Known rows, with every step that occurs:
b > u > e > t > p > s > l: [-124  -22  -45  -25  199 -145 -264   30  -89  -34 -137 -112  151  -63
  234  -64  199  -59  -84 -123  -35 -250   79  117   38    3  102  -46
  261  -35  172   93  -27  -44  174  -17   41  107   57  209  -98 -239
   71  -14   47]
k > u > e > t > p > s > l > b: [-132  157    3 -106   42   66 -332   28 -152 -116 -131  -26  167  -71
  120    8  362 -168   29  -71  160 -197   24   17  216  -25  105 -128
   10 -106  112  334   24  -44  185   51    9  137  105  248   -2  -95
  146    8   67]
e > t > p > k > u: [  34   89  -27   76  -48    6  -43  107   75 -138  -66   57   99  -16
  -38  -72  104 -144  107  -62  320 -150  173  -20  173  -67   43  -67
  -64  -48   15  215   -6  -51  142   30   53  -27   40   37 -167 -179
  118   64  -24]
s > l > r > n > e > t > p > k: [ 225  -34   19 -147 -106  -51 -190   76  -58  -89  -48  111  113  -71
   69   19  117 -169    7 -166  353 -244  216   -4   92  -64  139  -84
 -228  -45  196  480  -14   -6  326 -138   48   13  240  -66   54  -69
   12    5   39]
l > s > b > u > k > p > t: [-359  243   18  178   71   18 -126  -63  -74   85 -284  -75   69   -3
  112 -127   48   99   55   19  -15  -34  -94  -31  -57  -61  -23   53
  271  -47  -15   61  -47  -32  108  -58  107  101  169  292  245   65
 -186   34   92]
n > r > p > s > l > b > u > k > t: [ 162 -123   84 -127  108   74   88  -14 -245   55   -7  -96   99   47
   92  -86  145 -136  -28  -25  132  -52  156   85 -115   94   77  -21
   78  -49  152  200 -129   48  119  -11  262   37  167   85  239  -79
 -316 -251  145]
l > s > u > e: [-280  249    9   38  107   73 -286   51   19   43 -276   25   51  -65
   48  -11   92  -56   78   52   90  -43  -36  -61   16  116   14   19
   -5  -86   77  168   58  -34   28  -40  -10  124   37  160  175  128
   36  -70   80]
b > s > l > n > r > t > p > k > u: [ 281 -128   82 -104  -42   90  211   74  -83  -42   29  -94   69 -173
    6 -104  217 -101    9   -3  206 -200  359 -136  136   -7  127 -105
 -267  -90 -118  270  -21   10  136   25   14  110  142  -68  -50   85
  -31 -144   56]
n > l > b > s > u > k > t: [ -18   35   12    8  -12  138   -9   31 -161   52 -170  -52   83  -27
  136  -97  185 -134   62  138  340  -59  114    0  128   40   67   40
   -6   -2  -68  244  -65    5  171   -9  117  137    1   19  106  272
 -127  -77   71]
l > r > n > s: [ 175  -36   42  -75  115  -30   86    8  -69   23   25  162  -16  -20
   -6   25   49  -68    9  -25  144 -110   98 -112   96  -31   70    2
 -196   -6   -1  200   17   50  219 -111   -3   23  141  -84  231   -3
 -235 -176   15]
d > p > k > b > u: [ -19  157  -13  157  245 -100   -8   62   74  -31 -240   -3   37  108
  106 -112   37   58    1  -26 -126 -151  -53   -2 -177  -50   81  102
  208  -54  -20    8  -15   15  135  -78   51   19  130  170  -52  -34
   18  -33   41]
t > p > s > u > k: [-174  193  -35  -18   94   13 -229  111   38   37 -146 -191   81  -38
  -41  -77   10  -27   -2   -7  175 -110   99  105  279  109   52   -8
  -63  -14  214  154   76  -11  151  -86  141  238  -43  240   10 -120
  123  -36   56]
b > s > u > e > k > p: [-197  157   -4   47  252   23 -179   25 -106   33 -214   67  108   -7
  114  -71  263   18   76   35  211 -151 -128 -104  -88   55   74  108
  246  -51   -3   31  -38   29  205   31  119   48   82  198   62  209
  -70   -3   48]
n > l > s > u > e > t > p > k: [-139  246  -47   48   -7  -24 -323  158  100   56 -312   24  159 -151
  194  -83  149 -264   75  -59  452 -207  218  -15  326    5   96  -65
  -65  -92  127  403   90  -75  248 -131  -14  110   92   69  -66    6
  156  -14   51]
n > s > l > b > u > k > t > p: [   4  -47   -6  -83  125    9 -134   17 -233   55 -164 -250   93  -35
  204  -33  269 -157    4  -16 -180    9  308   79  157   23   61   28
   50   41  141  238  -11   39   85  -25   15  181   78  232  208  -55
 -163  -81   27]
b > u > k > t > p > s > l > n > r: [  84  -81   36 -150  140  -16 -105   39 -155   54 -130 -321   84  -49
  197  -93  221  -65  -69  -50  168 -138  277  131  136   48   90  -33
  -47    6  126  315  -28   66  122  -90   87  211   77   99   60 -191
 -144 -126   81]
n > d > l > r > p > e: [ -10  -22   52  -57   11  -44  -63   95    8  -30   23  245  104   75
   86   42   79  -94  -12 -160   11 -136  -26 -132  117    6  136  -65
 -302  -94  140  316   98   17  226  -87   71 -114  108  -76  123  -98
 -146 -148   29]
r > n > s > u > e > t > p > k: [  38   87  -44  -14  278 -101 -138  132   52  -69 -212   74   68 -128
   53  -56  138 -200   63  -67  259 -260  221  -25  275   71  162  -33
 -183  -31  190  395   26   -4  409 -145  119  209   50   -4    9 -158
   55  -70   15]
p > s > l > b: [ -99  126   68 -235 -139   80 -137   16  -86   35   38  -52  148  -63
   36  -35  107  -18  -45  -24   81  -41  -35   25   34  -10   95  -78
  -78  -37   63   66   44   27   73   -7   46  140  174  221   63   38
  114  -48  108]
l > n > d > r > t > p > e: [  57 -137  -60  -84 -144    3    4  241   15    5 -144 -176   36  -32
  150   79  108  -54  -70 -115 -201 -130  118 -123  441   43  163 -113
 -565   -3  -10  558   95   28   76 -107 -110  -11  -65  -97  -34 -139
  -37  -80  -54]
n > r > t > p > k: [ 382 -143   -9  -51 -102   17  242  130   38   -3    1 -143  -36 -121
  -27  -68  -55  -90  -61  -63   11 -112  345   29  171   50   44  -67
 -254  -74   25  142    1    7   47  -39   23    8   -4 -194  -65 -166
   13  -76  -21]
s > l > n > e > u > k > t: [ -12  -81   42 -211   32  -13 -248  -67 -149  -29 -136   76  101   45
  212   34  267 -192  127  -46  504   28   80  147   -4   41  105   15
 -115   39  137  465  -55  121  202  -78  225  -26  130   20   -8  144
  -90   65   29]
u > e > k > b: [ -55  135  -25   67  318  -71 -228  -12   -8   17 -240   41    5   97
  140   -4  158   16   -7  -52  168 -119 -163   18  -34  -35   29   70
  156  -58   69   71  -75   80  216  -31   83   63   18   61   -8   18
   31   67   17]
k > u > s > b: [-103  195   14  191  236   85  -88  -55  -90  -61 -174  178  -29   97
  -36  -49  127   35   56   27 -153  -69 -141   28  -58   22  -14  -23
   72  -59   58   73   -7  -22  110   41  133   45    4  233   41   77
   60    3   64]
d > n > s > u > k: [-160   76  -77  108  239  -32 -156   72   48  102 -111   83  107   47
  -29  -41   77  -32   63    6  -19  -75 -145  -45  307  188   34   50
  -89   77  111  276   63  -37  219 -167  109  239   33  234   74  131
  -63 -112   16]
e > t > p > k > b > u > s: [  33   97  -45  221  231  -93  -40  126  -38  -26 -342  -40   37   99
  140 -103   72  -31  -11 -120  118 -247  143  131   81  -80   56   12
  138  -56   97   27 -102  -22  267  -74  131   39    1  116 -159 -310
   31  102  -15]
u > e > t > p > s > l > r: [-110  148   -7 -130  -29  -40 -363   47 -113  -40 -135   13  155  -52
  145   23  208 -121  -46 -138  249 -235   22   70  286  -15  106 -105
   24 -105  158  233   46  -42  227  -54   29   82  100  181   43 -217
   94   -5   43]
d > l > r > n > e > u > s > b: [ 132   48   10  -20  285  -32 -162  -23 -175  -28 -246  478    6  115
  112   47  179  -37   43 -133   46 -296 -118   31  -92   21  103   30
  -80  -66  137  378  -15   24  379 -198  142 -138  137   14  139   39
 -118   39   33]
s > l > n > e > u > k: [-107  -36   56 -226   79  -53 -290  -33  -85   69  -64   89   87    4
  190   20  165 -146   83  -68  499  -10   40   98   68    0  100    9
 -112   72  163  356    0  108  221 -155  171  -37  190   31   -4  184
  -40   92   42]
t > p > k > u > s: [ -37  129   -2  111   86   43  -23   99  -46  -44 -228  -68   51   46
   -7  -50  110  -60   28  -50  298  -91  182  103  173   53   41  -52
  -88  -94  193   52   83  -16  121  -21   75   49   -9  145  -86 -196
  141  -41   26]
s > l > n > r > d: [ 128 -137  127 -140   42   93  -52  -54  -71   25  114  -33  -35 -108
   61  -32   59  -75  -15  -35  241  -34   70 -115   93  -23   49 -118
 -256    0  -59  250   -7   29   71   24  -63  -14  170  -91   98  193
 -171 -120  109]
b > s > u > k > p > e > t: [-228  167   32   92   95   27 -120   78  -66  -79 -152  147  153   39
  110 -114  109  -65  112  -30  313 -144 -172  -26   16   40   91   44
   59  -23   77  104  -90  -61  315   18  338    9   71   93   46  112
  -77  115   21]
n > e > u > k > t > p > s: [  82  -38  -54 -104  102 -133 -195   47  -51  -38 -178  -16  106   64
  188  -41  174 -184   27 -112  452 -133  185  299   46   60   81   22
   49  -16  263  380  -19   85  202  -97  223  -15   22   -9 -155 -195
   36   35   -4]
u > e > k > b > s > l > n > r > p > t: [ -50  -34   59  -88  258 -107  -29  -37 -158   98  -64  -49   53  -54
  226  -46  324  -39  -41  -61  440 -297   42 -166  -18  -92  142  -35
   85  -78    0  273 -122  101  393 -148  161  133  131  -44   68   88
 -201  -54  122]
r > n > l > b > u > k > p > e > t: [  86 -119   57   18  157   18   55   32 -224  -21 -167   53   82   25
  309  -23  167 -131   24  -96  356 -128   -4  -17    9 -106  132   24
   17    0   72  313 -131  -16  365  -59  162 -138  195 -125  168  103
 -358    8   30]
t > p > s > b > u > e > k: [-155  145  -35   11  372 -177 -278   99    6   87 -277  -92   71  -38
  184 -121  139   91 -118  -93  -62 -315   59   89  -66  -53   79   69
  396  -17  166   87   -3   54  168 -100   37   26   72  224   17 -177
   91   33   80]
t > p > e > u > s > l: [-221   52    3 -124  123  -53 -200  136 -157  -32 -162   24  102   11
  261   -5  204  -84    1 -195  193 -107  114  170   16   37  131  -52
   -7  -40  335  132   59   -7  176  -79  166  -77  -14  171 -105  -88
  135  129   19]
d > r > p > s > u > k > t: [ -42  103  -71   64   20  100  -31   55  -66    6 -191   38  146  196
 -100  -13   69 -128   90   17   46  -41 -103   13  151  271   81    2
 -102  -60  143  341  -37  -35  140  -40  305   75  -71  258  116 -104
 -141 -286   65]
t > p > e > k > b > s > l > n > d > r: [-190  127  -51  -76  154 -100 -341  235   -5   95 -184  -75  186   61
  320  -66  336   27  -72 -165   24 -311  -87 -189  249 -107  209  -44
 -216   33   13  512   16   80  308 -159  -58  203  119  156 -108   45
   68   36   41]
l > r > n > e > k > p: [ 244  -44   36  -85   60    3  -94  -17 -146    0  -67  170   36   51
   72   79  193  -43   48  -98  319 -140  -28 -106 -139  -68   69   64
  -77  -36   78  362  -40  100  267  -77   50 -154  264  -47  203  140
 -277  -37   19]
l > s > u > k: [-261  242    9   60   31  115 -229   63   32   87 -207  -30   69   -9
  -49  -46  -38  -48  105   53  302   30  -34  -29  140  123  -25   25
  -82  -19  107  110   26  -36   58  -59  125  123   54  202  211   95
  -42  -22   76]
s > l > n > r: [  67  -26   75 -198   -7   54  -75   -9  -64   68   93  -50    5 -100
   84  -13  141  -50  -11  -14   30  -37   77  -86   79  -19   54  -75
 -228   27  -32  244   22   51   55  -80  -39  118  126  -17   61  126
  -59  -41   60]

Rows:
[ 156  -75   43  -19  120  -17  -53  -67 -174  -13  -93  274   62   98
  148  -55  146 -101   55  -49  273 -163  -24   52  -98  -28   90   61
   47  -75  -18  220 -183   62  341  -27  268  -33  184   -4   28  297
 -168   -5   30]
n > e > u > k > b > s > l > r > t
[  42 -120  -92   47    0  158  -70   75 -196  -21 -163 -159   62   51
   70   96  315  -81    9  -54 -222  -69   42 -115  509  143  117 -184
 -518  -41    5  509   83   -2  112   12  -59  156  -47  265  -56  -57
  -68 -193    1]
k > u > s > l > n > d > r > t > p
[  11  135  -43   44  120  -12 -211  136   36   -4 -322   44  116 -158
  151  -38  155 -237   69  -71  560 -252  219  -59  269   25  135  -74
 -131 -103  141  498   24  -79  343 -145    5  137  109  -36   20    1
   35  -77   69]
r > n > l > s > u > e > t > p > k
[-108  106   28   63  233   10 -189   25 -191   89 -221   50   68  161
  172  -65  172   85  -19  -84  124 -168  -66    7 -136  -71   45   69
  154  -35   87  -41  -87   74  252  -51  148  -15  129  342  104   27
 -150    0   79]
e > k > b > u > s > l > r
[ 279  -82  -42  193  376 -170  -35   80  -75  -74 -340   26   -6   87
  186  -52  116  -70  -44 -162  133 -349  180  140  -97  -60  106   20
   32  -46  229  298 -145   17  417 -154  147   58   87  -77 -120 -230
  -50   40   11]
r > n > e > t > p > k > b > u > s
[  29    3  -71   10 -144  219  -28  174 -157   -9 -203 -130  135   58
   35  -16  210 -100   -5  -56  -87  -65   77  -46  466  152  137 -180
 -515  -91   73  392   89   -6  130    9    7  154   49  285  -32 -102
   75 -198   48]
n > d > r > t > p > k > u > s > l > b
[ 211  -55  -22  202  189  -21  194   89  -88  -25 -346 -164  -31   58
   67  -63   24   21  -61  -74 -133 -153  249  133   32   18   69   25
   14 -123   79  -35  -87    6  171   -8  120   47  -51   88  -89 -204
  -20  -56  -10]
r > t > p > k > b > u > s
[ -67  135   -1  121  265  -44 -137   54  -98   22 -304 -139   67   72
  160 -115  138   34  -53  -98 -140 -130  147  139  -29  -17   85    9
  133  -79  199  -15  -23    1  196  -58   77  226   68  311  -90  -98
  123  -27   67]
t > p > k > b > u > s > l
[ -72  220   56  247  268   78  -83  -16  -20 -128 -276  178    7  113
  -40  -96   26   -8   50  -34  252 -131 -191   19   14   70   63  -59
   36 -127  112   83   66  -48  202   56  181 -140  156  259   66   33
   54  -83  145]
r > d > p > k > u > s > b
[  18   65   46  108   97   69   11   51  -56  -31 -114  290  129  176
  -52  -19  127 -118   70  -94  385 -130   -4  -73  246   89  109 -100
 -327 -157  141  205  107   24  312  -51  179  -43  147  113   47 -191
 -121 -260   71]
n > d > l > r > p > k > u > s
[  99   20   76   86   41   83  111   14 -159  -13 -255   53   50  104
   59  -90   26   41  -27  -49   12 -108   71   67  -80   18  100    9
  -74 -149   33  -67  -95   32  241    8  219   33  128  220   70    8
  -90 -147   75]
p > k > b > u > s > l > r > t
[   4    3    1  -51   36   30  -40  100 -167   21 -272 -318   79   14
  118  -47  130  -42  -49   -9  177  -92  244  173  124   20   52   36
  109  -25  101  148  -44   30   38  -26   60   63    5  118  139 -269
 -116  -47   40]
l > b > u > k > t > p > s
[ -34   -9   28  183  311  -79 -161  116  -85  -19 -350  104   62   85
  187  -80  127  -29  -25 -139  -76 -240   43   10  149   16   84   55
  102  -25  129  510  -17  -58  231  -91   20  -90  123   92  297   23
 -284 -145   60]
l > r > d > n > s > b > u > k > t > p > e
[  22   77   -9 -267 -152   64 -212  101 -155  -10  -90 -215  198  -63
  106    1  306  -86  -21  -98  263 -111  168   59   94  -19  114  -60
  -31  -40  135  267   10   70  101   22   65   84   95  277   29 -143
   83   38   65]
e > k > t > p > s > l > b
[ -98  136   70  -13  291 -107 -125   52  -69  111 -198  204   78   62
   71  -68   83   27  -47  -79  192 -286  -10  -32 -176  -59   99   81
  376  -86  116  108  -55   72  237 -106  186 -215  209  170  264  -79
 -199 -143  136]
l > r > p > s > b > u > e > k
[ -54  -37  -49 -164 -145  129  -20  230 -285    6 -267  -23  116   45
  218   88  225 -127   -4 -172 -120 -118   77   42  232  125  167  -80
 -282  -71  166  324   30  -46  101  -75   88 -194  -61  188   42  -74
    5   37  -21]
d > r > t > p > e > u > s > l > b
